Below are the code and all the weights of a small trained network. Each question names an input and a class and asks about switching units off, where a switched-off unit gives its printed mean instead of its output.

import numpy as np


def w(rows, s, z=0):
    codes = np.array(rows[::2]) - 128.0
    scale = np.full(codes.shape[1], s)
    scale[-1] = z or s
    return codes * scale


def f(y):
    return np.maximum(y, 0)


def log_softmax(a):
    a = a - a.max(-1, keepdims=True)
    return a - np.log(np.exp(a).sum(-1, keepdims=True))


def net(x, mask):
    res = np.array(x, float).reshape(1, 7) / 4 @ E
    y = f(res @ A[0][:, :-1].T + A[0][:, -1])
    res = res + np.where(mask, y, B[0][:, -1]) @ B[0][:, :-1]
    return log_softmax(res[-1] @ U[:, :-1].T + U[:, -1])


A, B = {}, {}
E = w([
[102,178,130,208,172,144,150,49,138,41,105,172],'x0',
[110,73,134,61,97,106,135,146,137,48,165,231],'x1',
[254,150,135,174,124,109,60,157,126,115,128,169],'x2',
[195,93,191,49,202,183,152,61,130,121,108,121],'x3',
[134,200,85,75,81,161,75,107,194,134,70,127],'x4',
[145,87,59,141,193,94,148,158,210,104,126,109],'x5',
[75,188,205,121,195,83,96,206,187,126,149,130],'x6',
],0.0091)
A[0] = w([
[131,97,132,72,103,126,125,178,124,160,144,95,72],'neuron 1',
[111,170,194,125,107,130,120,136,97,129,128,136,145],'neuron 2',
[92,158,129,176,152,142,146,61,143,77,126,157,146],'neuron 3',
[123,168,135,105,130,135,112,136,164,130,125,135,126],'neuron 4',
[147,146,116,146,126,134,134,112,135,147,116,88,58],'neuron 5',
[16,105,102,88,132,146,170,109,130,140,128,75,73],'neuron 6',
[158,119,164,97,157,148,124,93,127,129,129,128,78],'neuron 7',
[86,140,91,166,72,124,123,174,120,130,137,143,39],'neuron 8',
[137,202,76,60,80,141,105,92,183,128,108,127,104],'neuron 9',
[149,89,39,130,180,114,151,155,188,108,119,109,126],'neuron 10',
[99,160,189,111,181,116,109,188,146,134,131,123,84],'neuron 11',
[142,156,127,179,163,137,130,118,114,195,114,39,2],'neuron 12',
[124,60,169,186,161,109,155,147,66,131,166,122,124],'neuron 13',
[125,156,162,113,63,141,132,105,65,147,120,147,145],'neuron 14',
[165,71,48,133,75,147,142,71,84,133,118,115,38],'neuron 15',
[147,91,125,83,100,122,128,171,127,181,137,96,31],'neuron 16',
[248,150,134,174,116,126,101,177,124,122,135,162,86],'neuron 17',
[89,144,76,176,82,119,117,170,119,144,143,146,46],'neuron 18',
[114,80,120,68,99,117,135,151,136,83,137,230,33],'neuron 19',
[168,120,159,52,188,157,139,92,131,139,124,122,45],'neuron 20',
],0.015,0.0027)
B[0] = w([
[152,195,76,194,165,139,112,121,86,123,95,174,206],'neuron 1',
[130,102,100,165,160,149,82,134,168,180,185,98,189],'neuron 2',
[177,209,65,195,156,119,104,136,76,143,84,175,227],'neuron 3',
[118,108,116,115,139,139,182,172,135,123,129,155,165],'neuron 4',
[125,138,177,136,108,142,116,136,89,102,159,140,165],'neuron 5',
[137,152,128,3,105,95,64,32,165,161,104,167,254],'neuron 6',
[124,105,109,162,113,75,149,108,146,101,106,66,187],'neuron 7',
[157,101,147,157,122,79,158,96,147,78,91,57,208],'neuron 8',
[102,14,130,91,138,194,183,180,59,134,87,166,214],'neuron 9',
[114,78,116,192,155,178,53,120,150,219,206,61,220],'neuron 10',
[130,159,120,132,121,105,175,204,218,118,162,186,213],'neuron 11',
[110,174,219,99,93,163,128,120,42,57,210,111,220],'neuron 12',
[103,21,108,76,122,208,176,186,93,138,58,160,246],'neuron 13',
[113,95,101,167,180,165,71,116,167,197,199,64,211],'neuron 14',
[114,185,141,126,149,81,174,240,241,112,161,192,242],'neuron 15',
[154,172,82,217,161,137,112,108,88,119,82,172,205],'neuron 16',
[99,163,110,5,116,102,88,19,150,164,90,160,217],'neuron 17',
[154,89,130,146,115,69,191,110,141,89,90,49,214],'neuron 18',
[119,191,237,119,84,164,106,119,43,86,200,101,241],'neuron 19',
[144,92,127,165,83,40,169,107,149,84,83,38,218],'neuron 20',
],0.015)
U = w([
[134,171,255,127,79,142,132,131,49,64,206,109,90],'0',
[171,82,143,168,97,37,191,99,156,75,78,25,78],'1',
[131,148,132,20,109,89,99,47,164,172,99,159,178],'2',
[127,164,153,129,140,89,194,231,238,117,180,183,247],'3',
[191,195,72,217,173,129,125,123,52,125,72,167,160],'4',
[112,18,138,96,124,187,189,182,76,139,77,149,95],'5',
[130,71,132,185,159,152,77,125,170,214,220,56,142],'6',
[124,153,132,111,156,127,174,115,127,131,142,94,124],'7',
],0.0088,0.0016)

Each question gives the input, the list of numbers given to net, and the class t.
The units are the neurons (one row each of A and B). Each row of codes is followed by its name. A weight is (code - 128) times the scale printed after its matrix; where a second scale follows, it is the last column's (A, B and U).
mask holds one flag per neuron, in row order. A switched-off neuron (its flag False) gives its mean, the last column of its row in B, instead of its output. The means were averaged over made-up inputs and are rounded, as every weight is.
A unit's drop is (log p(t) with every unit on - log p(t) with that unit switched off) / (log p(t) with every unit on - log p(t) with every unit switched off).
The circuit of an input: a set's keep is (log p(t) with only the set's units on - log p(t) with every unit switched off) / (log p(t) with every unit on - log p(t) with every unit switched off). Starting from the 12 units with the biggest drops (on a tie, the unit counted first), units are removed one at a time, each time the one whose removal leaves the highest keep (on an exact tie, the one counted first), for as long as the keep stays at least 0.8.
circuit, biggest first: the units of the circuit, biggest drop first
most important unit: the unit with the biggest drop
k most important neurons: the k neurons with the biggest drops, biggest first
drop when u is switched off: that unit's drop, to one decimal
input [4,-4,-5,8,4,-2,8], class 1: 2 most important neurons	[neuron 20; neuron 15]
input [-8,-5,-2,2,-7,-1,-6], class 4: 3 most important neurons	[neuron 16; neuron 1; neuron 9]
input [-6,-8,-3,-6,1,8,0], class 0: circuit, biggest first	[neuron 12]
input [-6,4,0,4,-1,8,-1], class 6: 2 most important neurons	[neuron 10; neuron 3]
input [-3,1,-8,-7,2,-2,8], class 2: 2 most important neurons	[neuron 6; neuron 15]
input [-5,-5,-6,3,-4,-6,-1], class 2: 3 most important neurons	[neuron 6; neuron 10; neuron 19]
input [-3,1,5,-6,2,-8,-4], class 6: 4 most important neurons	[neuron 14; neuron 20; neuron 6; neuron 2]
input [-6,2,0,-5,3,8,3], class 6: 2 most important neurons	[neuron 10; neuron 3]
input [-8,6,6,-1,0,2,-2], class 4: 3 most important neurons	[neuron 16; neuron 1; neuron 6]
input [8,-8,-3,-1,4,-7,-6], class 0: 3 most important neurons	[neuron 12; neuron 5; neuron 16]
input [-7,2,-1,8,-6,-2,-2], class 1: 2 most important neurons	[neuron 20; neuron 3]
input [-4,-5,-2,3,-1,-1,0], class 0: 2 most important neurons	[neuron 12; neuron 3]
input [6,-5,-3,-5,7,-7,7], class 3: 2 most important neurons	[neuron 11; neuron 13]
input [7,3,-3,1,5,7,3], class 4: 4 most important neurons	[neuron 3; neuron 14; neuron 2; neuron 13]
input [1,-2,-3,-5,6,-2,4], class 5: circuit, biggest first	[neuron 9]
input [-8,-6,6,2,-4,2,3], class 4: 2 most important neurons	[neuron 16; neuron 6]
input [8,6,-1,-8,-5,7,6], class 1: 4 most important neurons	[neuron 18; neuron 8; neuron 1; neuron 16]
input [2,5,-2,4,-4,2,-3], class 0: drop when neuron 18 is switched off	0.3
input [8,6,3,5,8,1,3], class 4: drop when neuron 13 is switched off	2.6
input [-2,2,-6,-8,4,1,-4], class 1: most important unit	neuron 18
input [-5,-8,7,8,7,7,-2], class 0: drop when neuron 16 is switched off	0.0
input [6,-2,-2,3,3,3,0], class 4: drop when neuron 3 is switched off	1.3
